[128 = 0]
133, 125, 120, 116, 126, 137, 125, 122, 134, 121, 126, 139, 147, 129, 127, 138, 130, 125, 128, 136, 142, 179, 127, 107, 128, 126, 124, 152, 112, 99, 149, 146, 114, 128, 120, 136, 146, 124, 122, 115, 100, 154, 121, 103, 116, 130, 167, 124, 131, 119, 97, 119, 139, 144, 134, 124, 162, 128, 89, 129, 132, 141, 149, 122, 140, 129, 66, 135, 134, 134	<84>:(99)
121, 131, 110, 99, 111, 140, 139, 127, 142, 118, 142, 142, 127, 137, 118, 128, 134, 120, 119, 145, 149, 160, 130, 111, 144, 133, 130, 141, 136, 84, 146, 142, 107, 133, 134, 134, 151, 126, 116, 117, 117, 157, 115, 97, 127, 135, 184, 128, 127, 127, 88, 122, 151, 146, 132, 143, 146, 122, 86, 126, 153, 126, 129, 115, 133, 132, 79, 135, 136, 139	<80>:(93)
127, 136, 127, 118, 135, 131, 115, 110, 117, 141, 111, 137, 125, 122, 108, 128, 128, 131, 120, 57, 106, 144, 125, 141, 122, 121, 112, 146, 119, 129, 132, 138, 132, 136, 144, 131, 127, 124, 97, 138, 136, 122, 140, 129, 135, 129, 109, 114, 125, 146, 108, 128, 126, 137, 139, 115, 126, 122, 97, 127, 134, 128, 131, 111, 122, 129, 132, 149, 135, 105	<76>:(77)
124, 135, 117, 107, 137, 133, 129, 127, 134, 125, 149, 146, 134, 124, 115, 133, 134, 132, 131, 165, 160, 205, 136, 115, 139, 130, 133, 110, 140, 103, 129, 143, 113, 132, 134, 124, 141, 124, 138, 130, 120, 140, 119, 106, 126, 129, 188, 134, 104, 126, 114, 132, 136, 145, 136, 149, 133, 131, 132, 126, 138, 130, 124, 120, 127, 125, 117, 134, 127, 112	<80>:(93)
131, 139, 114, 108, 135, 121, 117, 116, 114, 144, 119, 155, 130, 112, 114, 129, 123, 105, 127, 68, 118, 197, 126, 130, 107, 123, 132, 151, 110, 131, 134, 140, 126, 140, 134, 141, 138, 130, 111, 131, 119, 119, 135, 118, 105, 105, 122, 114, 130, 128, 122, 127, 123, 141, 124, 113, 139, 123, 109, 130, 110, 139, 132, 117, 131, 128, 104, 136, 135, 107	<76>:(103)
128, 128, 122, 116, 126, 118, 111, 125, 145, 134, 131, 154, 139, 122, 142, 136, 125, 128, 135, 126, 134, 207, 155, 97, 118, 139, 131, 103, 113, 118, 123, 139, 83, 144, 112, 144, 124, 130, 126, 121, 105, 135, 107, 108, 133, 123, 163, 127, 135, 143, 115, 120, 127, 146, 124, 122, 145, 125, 153, 122, 111, 129, 125, 128, 135, 146, 103, 111, 127, 129	<80>:(93)
121, 131, 118, 126, 125, 126, 138, 106, 137, 128, 131, 129, 179, 125, 121, 133, 132, 121, 130, 152, 133, 185, 148, 124, 121, 135, 119, 150, 113, 98, 133, 133, 107, 125, 120, 139, 150, 146, 116, 111, 85, 130, 126, 119, 130, 134, 148, 135, 128, 134, 112, 118, 132, 141, 134, 124, 144, 113, 114, 130, 98, 131, 133, 124, 135, 124, 79, 134, 132, 118	<80>:(107)
128, 141, 107, 101, 125, 137, 122, 93, 120, 129, 116, 173, 126, 113, 122, 135, 131, 123, 116, 110, 128, 225, 137, 105, 104, 137, 120, 34, 129, 116, 130, 144, 119, 148, 119, 137, 122, 109, 114, 129, 111, 138, 139, 109, 149, 128, 145, 128, 112, 145, 117, 113, 127, 142, 125, 119, 138, 141, 67, 132, 130, 131, 126, 117, 147, 120, 100, 158, 133, 87	<82>:(102)
133, 131, 127, 111, 111, 124, 122, 114, 126, 124, 143, 133, 145, 127, 138, 135, 124, 131, 143, 146, 128, 198, 141, 115, 118, 136, 126, 145, 129, 127, 137, 124, 102, 129, 108, 133, 125, 148, 113, 126, 121, 118, 113, 110, 141, 124, 150, 129, 116, 144, 128, 125, 126, 130, 130, 122, 144, 136, 122, 131, 107, 130, 128, 131, 143, 122, 102, 118, 123, 117	<84>:(99)
131, 133, 120, 120, 122, 133, 110, 115, 120, 119, 132, 143, 144, 127, 124, 137, 127, 125, 119, 118, 148, 186, 131, 79, 128, 122, 130, 129, 115, 112, 130, 145, 110, 129, 135, 135, 120, 122, 119, 122, 109, 142, 111, 100, 139, 130, 151, 128, 116, 128, 94, 135, 127, 142, 115, 124, 152, 115, 70, 131, 142, 140, 136, 126, 150, 131, 68, 124, 126, 118	<84>:(98)
127, 135, 109, 113, 126, 124, 123, 118, 126, 132, 121, 163, 125, 122, 128, 129, 134, 120, 119, 129, 125, 225, 128, 124, 98, 141, 123, 110, 133, 132, 130, 139, 131, 134, 148, 136, 131, 122, 114, 113, 122, 153, 137, 125, 137, 118, 148, 119, 122, 131, 121, 119, 120, 134, 145, 130, 141, 134, 116, 131, 141, 134, 134, 126, 133, 123, 114, 154, 147, 105	<82>:(87)
128, 122, 115, 104, 125, 127, 107, 123, 141, 120, 102, 146, 128, 136, 138, 123, 128, 124, 126, 127, 163, 198, 115, 124, 126, 136, 124, 145, 132, 140, 133, 133, 124, 140, 135, 131, 129, 129, 119, 124, 161, 160, 127, 108, 127, 119, 152, 99, 121, 135, 118, 127, 132, 137, 134, 122, 139, 151, 121, 129, 129, 121, 123, 140, 140, 129, 94, 133, 147, 127	<82>:(88)
130, 132, 123, 108, 126, 130, 137, 120, 147, 119, 126, 145, 145, 129, 137, 135, 146, 134, 122, 133, 142, 182, 135, 102, 135, 136, 127, 120, 143, 102, 143, 134, 104, 142, 122, 145, 129, 134, 123, 114, 109, 157, 116, 104, 121, 127, 192, 111, 124, 134, 113, 120, 136, 143, 119, 121, 144, 119, 122, 122, 130, 141, 130, 121, 129, 133, 100, 118, 129, 136	<80>:(93)
130, 140, 113, 122, 120, 125, 127, 122, 146, 114, 137, 125, 134, 128, 129, 138, 129, 123, 152, 146, 115, 182, 155, 103, 123, 140, 131, 107, 110, 110, 133, 139, 108, 126, 117, 142, 123, 137, 125, 112, 107, 131, 124, 105, 138, 136, 173, 137, 109, 150, 122, 127, 136, 137, 128, 126, 125, 125, 103, 135, 113, 150, 153, 127, 128, 128, 95, 109, 119, 113	<80>:(100)
140, 127, 125, 111, 129, 145, 132, 117, 129, 128, 128, 136, 147, 135, 122, 143, 132, 121, 125, 108, 153, 225, 132, 114, 120, 147, 130, 120, 132, 115, 144, 139, 102, 123, 127, 139, 142, 136, 135, 126, 102, 147, 125, 113, 134, 121, 166, 139, 128, 132, 113, 128, 132, 144, 122, 129, 155, 130, 100, 116, 137, 131, 129, 119, 135, 127, 89, 131, 138, 134	<80>:(93)
134, 117, 112, 102, 124, 121, 128, 110, 130, 109, 119, 147, 131, 125, 142, 128, 127, 129, 122, 133, 150, 225, 120, 145, 119, 142, 119, 154, 119, 128, 129, 132, 128, 141, 121, 117, 127, 124, 119, 129, 140, 162, 127, 112, 130, 123, 148, 114, 119, 138, 115, 121, 123, 137, 126, 125, 136, 146, 111, 122, 128, 127, 129, 118, 134, 128, 79, 126, 148, 117	<82>:(87)
133, 142, 117, 125, 138, 134, 90, 104, 120, 141, 117, 144, 119, 111, 92, 129, 127, 136, 130, 58, 120, 147, 114, 141, 121, 122, 126, 141, 122, 133, 121, 143, 129, 136, 145, 129, 136, 120, 111, 135, 124, 103, 120, 143, 121, 114, 91, 118, 135, 113, 129, 119, 118, 126, 123, 126, 119, 132, 104, 116, 119, 132, 132, 110, 127, 124, 160, 152, 139, 95	<76>:(77)
115, 128, 129, 126, 131, 139, 123, 117, 108, 132, 115, 129, 136, 130, 122, 145, 121, 127, 130, 140, 130, 158, 143, 109, 124, 128, 120, 115, 118, 110, 136, 149, 97, 146, 120, 135, 145, 122, 130, 122, 104, 146, 121, 115, 138, 122, 144, 153, 121, 127, 114, 119, 128, 140, 120, 124, 152, 122, 69, 119, 130, 138, 131, 127, 143, 131, 101, 133, 124, 129	<84>:(98)
128, 126, 99, 121, 121, 131, 136, 120, 124, 126, 123, 146, 125, 135, 129, 134, 124, 122, 139, 158, 141, 170, 128, 123, 128, 144, 124, 135, 126, 116, 129, 133, 103, 125, 118, 129, 140, 133, 135, 122, 130, 153, 158, 103, 136, 131, 163, 131, 97, 127, 109, 117, 140, 140, 128, 123, 140, 139, 59, 126, 126, 136, 126, 123, 147, 125, 91, 133, 131, 116	<84>:(98)
130, 128, 114, 108, 136, 135, 129, 101, 113, 135, 112, 152, 119, 111, 108, 139, 118, 123, 126, 56, 123, 181, 112, 137, 98, 98, 130, 153, 125, 130, 142, 144, 133, 145, 136, 139, 138, 118, 108, 137, 113, 121, 144, 127, 99, 106, 105, 113, 134, 128, 128, 129, 121, 131, 131, 114, 136, 130, 112, 116, 124, 126, 139, 111, 115, 119, 123, 153, 142, 109	<76>:(96)
143, 134, 109, 108, 127, 124, 111, 104, 129, 137, 104, 168, 124, 110, 120, 155, 117, 132, 138, 56, 123, 196, 112, 122, 112, 123, 130, 137, 115, 147, 127, 154, 115, 148, 132, 137, 110, 117, 108, 134, 139, 125, 136, 113, 122, 108, 129, 110, 133, 130, 129, 132, 128, 152, 131, 109, 109, 136, 103, 130, 104, 132, 135, 108, 125, 119, 137, 142, 142, 106	<76>:(96)
123, 119, 126, 120, 125, 134, 117, 124, 114, 110, 120, 133, 145, 128, 122, 134, 122, 127, 131, 133, 132, 152, 131, 119, 130, 132, 124, 138, 108, 107, 126, 134, 113, 131, 125, 126, 138, 144, 125, 110, 128, 144, 125, 104, 131, 138, 145, 136, 117, 139, 42, 113, 124, 133, 117, 123, 146, 121, 78, 125, 140, 134, 134, 135, 124, 135, 82, 129, 132, 122	<84>:(99)
133, 126, 112, 117, 131, 132, 121, 115, 135, 135, 123, 137, 135, 127, 111, 129, 129, 122, 124, 138, 117, 201, 121, 114, 123, 126, 131, 134, 125, 105, 131, 156, 106, 126, 129, 137, 145, 122, 123, 122, 88, 131, 125, 113, 139, 128, 154, 124, 126, 132, 138, 131, 131, 136, 149, 127, 141, 124, 106, 124, 130, 133, 133, 129, 135, 140, 101, 124, 127, 121	<80>:(107)
